Below are the code and all the weights of a small trained network. Each question names an input and a target symbol and asks about switching units off, where a switched-off unit gives its printed mean instead of its output.

import numpy as np


def w(rows, s, z=0):
    codes = np.array(rows[::2]) - 128.0
    scale = np.full(codes.shape[1], s)
    scale[-1] = z or s
    return codes * scale


def norm(h):
    return h / np.sqrt((h * h).mean(-1, keepdims=True) + 1e-5)


def f(y):
    return np.maximum(y, 0)


def softmax(a):
    e = np.exp(a - a.max(-1, keepdims=True))
    return e / e.sum(-1, keepdims=True)


def log_softmax(a):
    a = a - a.max(-1, keepdims=True)
    return a - np.log(np.exp(a).sum(-1, keepdims=True))


def net(x, mask):
    ids = ['αγδεζηθλμξπστψω'.index(c) for c in x.split()]
    T = len(ids)
    res = E[ids] + P[:T]
    r = norm(res)
    for j in range(3):
        rows = slice(3 * j, 3 * j + 3)
        q, k, v = (r @ M[0][rows].T for M in (Q, K, V))
        z = softmax(np.where(np.tri(T) > 0, q @ k.T / 3**0.5, -1e9)) @ v
        o = O[0][rows]
        res = res + np.where(mask[j], z, o[:, -1]) @ o[:, :-1]
    y = f(norm(res) @ A[0][:, :-1].T + A[0][:, -1])
    res = res + np.where(mask[3:19], y, B[0][:, -1]) @ B[0][:, :-1]
    return log_softmax(norm(res)[-1] @ U[:, :-1].T + U[:, -1])


Q, K, V, O, A, B = {}, {}, {}, {}, {}, {}
E = w([
[114,119,118,141,149],'α',
[156,229,139,10,159],'γ',
[107,209,4,97,211],'δ',
[126,131,113,112,153],'ε',
[157,187,134,118,161],'ζ',
[109,164,133,78,140],'η',
[112,119,102,146,137],'θ',
[137,135,169,109,126],'λ',
[103,107,148,149,142],'μ',
[134,105,160,144,144],'ξ',
[143,100,112,81,117],'π',
[133,120,170,113,107],'σ',
[96,117,134,110,113],'τ',
[150,89,134,133,147],'ψ',
[108,156,135,145,89],'ω',
],0.02)
P = w([
[108,255,147,111,176],'0',
[105,211,134,116,145],'1',
[105,180,132,125,124],'2',
[102,140,120,132,99],'3',
[94,111,113,133,86],'4',
[90,85,104,131,65],'5',
],0.006)
Q[0] = w([
[141,196,129,110,200],'head 1',
[165,114,73,123,61],'head 1',
[67,147,56,148,144],'head 1',
[237,102,137,79,160],'head 2',
[170,80,101,139,195],'head 2',
[76,47,105,98,98],'head 2',
[121,86,131,142,200],'head 3',
[49,93,66,190,160],'head 3',
[246,205,144,252,156],'head 3',
],0.012)
K[0] = w([
[97,184,152,119,165],'head 1',
[125,68,63,137,147],'head 1',
[76,148,69,100,77],'head 1',
[161,140,78,108,202],'head 2',
[190,70,110,201,187],'head 2',
[117,58,117,133,57],'head 2',
[154,62,150,139,186],'head 3',
[154,28,73,112,150],'head 3',
[161,193,108,121,250],'head 3',
],0.013)
V[0] = w([
[162,150,132,198,79],'head 1',
[123,183,128,113,73],'head 1',
[178,128,150,137,190],'head 1',
[213,61,95,153,208],'head 2',
[3,115,133,103,194],'head 2',
[123,162,34,101,94],'head 2',
[63,126,217,156,93],'head 3',
[152,84,98,32,84],'head 3',
[81,165,92,115,159],'head 3',
],0.0062)
O[0] = w([
[185,99,121,119,166,72],'head 1',
[88,77,76,173,143,168],'head 1',
[173,126,94,139,42,104],'head 1',
[176,221,23,184,67,4],'head 2',
[20,99,112,252,187,249],'head 2',
[71,238,186,57,127,166],'head 2',
[51,203,224,80,84,142],'head 3',
[109,208,85,140,249,107],'head 3',
[65,31,73,95,97,213],'head 3',
],0.0042,0.0036)
A[0] = w([
[45,205,221,86,101,94],'neuron 1',
[69,96,159,132,157,145],'neuron 2',
[132,171,59,222,146,120],'neuron 3',
[212,238,159,159,137,106],'neuron 4',
[97,210,146,132,119,135],'neuron 5',
[77,91,112,192,163,196],'neuron 6',
[151,56,156,50,126,171],'neuron 7',
[81,137,88,76,104,80],'neuron 8',
[80,122,231,134,69,87],'neuron 9',
[240,143,69,82,172,127],'neuron 10',
[137,167,112,216,97,93],'neuron 11',
[171,36,91,42,184,3],'neuron 12',
[74,137,123,62,60,85],'neuron 13',
[142,104,161,129,254,89],'neuron 14',
[142,80,212,218,77,207],'neuron 15',
[129,247,121,156,163,120],'neuron 16',
],0.0071,0.0038)
B[0] = w([
[176,20,91,157,163,239],'neuron 1',
[155,121,126,97,61,230],'neuron 2',
[135,151,218,115,154,177],'neuron 3',
[5,78,183,15,101,163],'neuron 4',
[187,109,97,166,165,182],'neuron 5',
[202,159,145,97,110,253],'neuron 6',
[152,162,248,156,182,178],'neuron 7',
[129,167,121,100,87,173],'neuron 8',
[132,132,37,144,121,206],'neuron 9',
[111,97,227,216,55,180],'neuron 10',
[160,126,178,109,2,138],'neuron 11',
[133,170,92,238,193,145],'neuron 12',
[106,137,113,239,142,179],'neuron 13',
[122,129,212,158,49,155],'neuron 14',
[174,218,72,93,184,214],'neuron 15',
[145,39,164,166,94,182],'neuron 16',
],0.0057)
U = w([
[241,237,82,105,144,108],'α',
[130,146,124,122,134,67],'γ',
[118,146,127,114,138,65],'δ',
[138,194,152,7,173,255],'ε',
[100,203,31,102,221,148],'ζ',
[122,142,119,113,145,113],'η',
[42,192,102,96,63,246],'θ',
[161,103,90,54,94,222],'λ',
[104,78,42,212,126,167],'μ',
[192,151,77,145,75,187],'ξ',
[88,204,182,204,191,203],'π',
[229,52,147,124,208,82],'σ',
[11,70,127,106,222,5],'τ',
[206,164,189,181,48,84],'ψ',
[105,65,232,102,82,108],'ω',
],0.015,0.0029)

Each question gives the input, a string of symbols that net reads in full, and the target symbol t.
The units are the heads (3 rows each of Q, K, V and O) and the neurons (one row each of A and B). Each row of codes is followed by its name. A weight is (code - 128) times the scale printed after its matrix; where a second scale follows, it is the last column's (O, A, B and U).
mask holds one flag per unit, heads first, then neurons. A switched-off unit (its flag False) gives its mean, the last column of its rows in O or B, instead of its output. The means were averaged over made-up inputs and are rounded, as every weight is.
A unit's drop is (log p(t) with every unit on - log p(t) with that unit switched off) / (log p(t) with every unit on - log p(t) with every unit switched off).
The circuit of an input: a set's keep is (log p(t) with only the set's units on - log p(t) with every unit switched off) / (log p(t) with every unit on - log p(t) with every unit switched off). Starting from the 12 units with the biggest drops (on a tie, the unit counted first), units are removed one at a time, each time the one whose removal leaves the highest keep (on an exact tie, the one counted first), for as long as the keep stays at least 0.8.
units of the circuit, in order: the units of the circuit, biggest drop first
top k neurons: the k neurons with the biggest drops, biggest first
heads that matter: for each layer, one digit per head in row order, 1 if its drop is at least 0.15 and else 0, layers parted by /
input ζ π μ, target π: heads that matter : 011
input μ γ π θ α, target π: heads that matter : 011
input π ε ψ τ π, target ψ: top 3 neurons : neuron 7; neuron 13; neuron 15
input γ μ η ε θ θ, target θ: top neuron : neuron 1
input θ ε γ ξ τ, target τ: heads that matter : 010
input μ π ω π δ λ, target σ: top 3 neurons : neuron 1; neuron 9; neuron 15
input γ μ θ ψ η θ, target ψ: units of the circuit, in order : head 3; neuron 11; neuron 3; head 2
input ω ω μ π, target ω: units of the circuit, in order : head 3; neuron 7
input θ π θ π ε, target π: units of the circuit, in order : head 3; neuron 14
input μ π μ μ ε, target μ: heads that matter : 101
input η μ τ λ τ θ, target τ: units of the circuit, in order : head 2; head 1
input λ ξ ω θ, target ω: units of the circuit, in order : head 2; neuron 6
input ξ γ σ π δ θ, target π: units of the circuit, in order : head 3; neuron 3; neuron 1
input π π λ μ, target π: units of the circuit, in order : head 3; neuron 15
input ξ θ θ α, target θ: heads that matter : 011
input δ τ θ, target τ: units of the circuit, in order : head 2
input ψ ψ ω, target μ: heads that matter : 000
input π θ ε ζ, target ω: heads that matter : 000
input λ θ θ λ ω ε, target ω: heads that matter : 000
input δ ε τ π, target τ: top 3 neurons : neuron 6; neuron 13; neuron 1
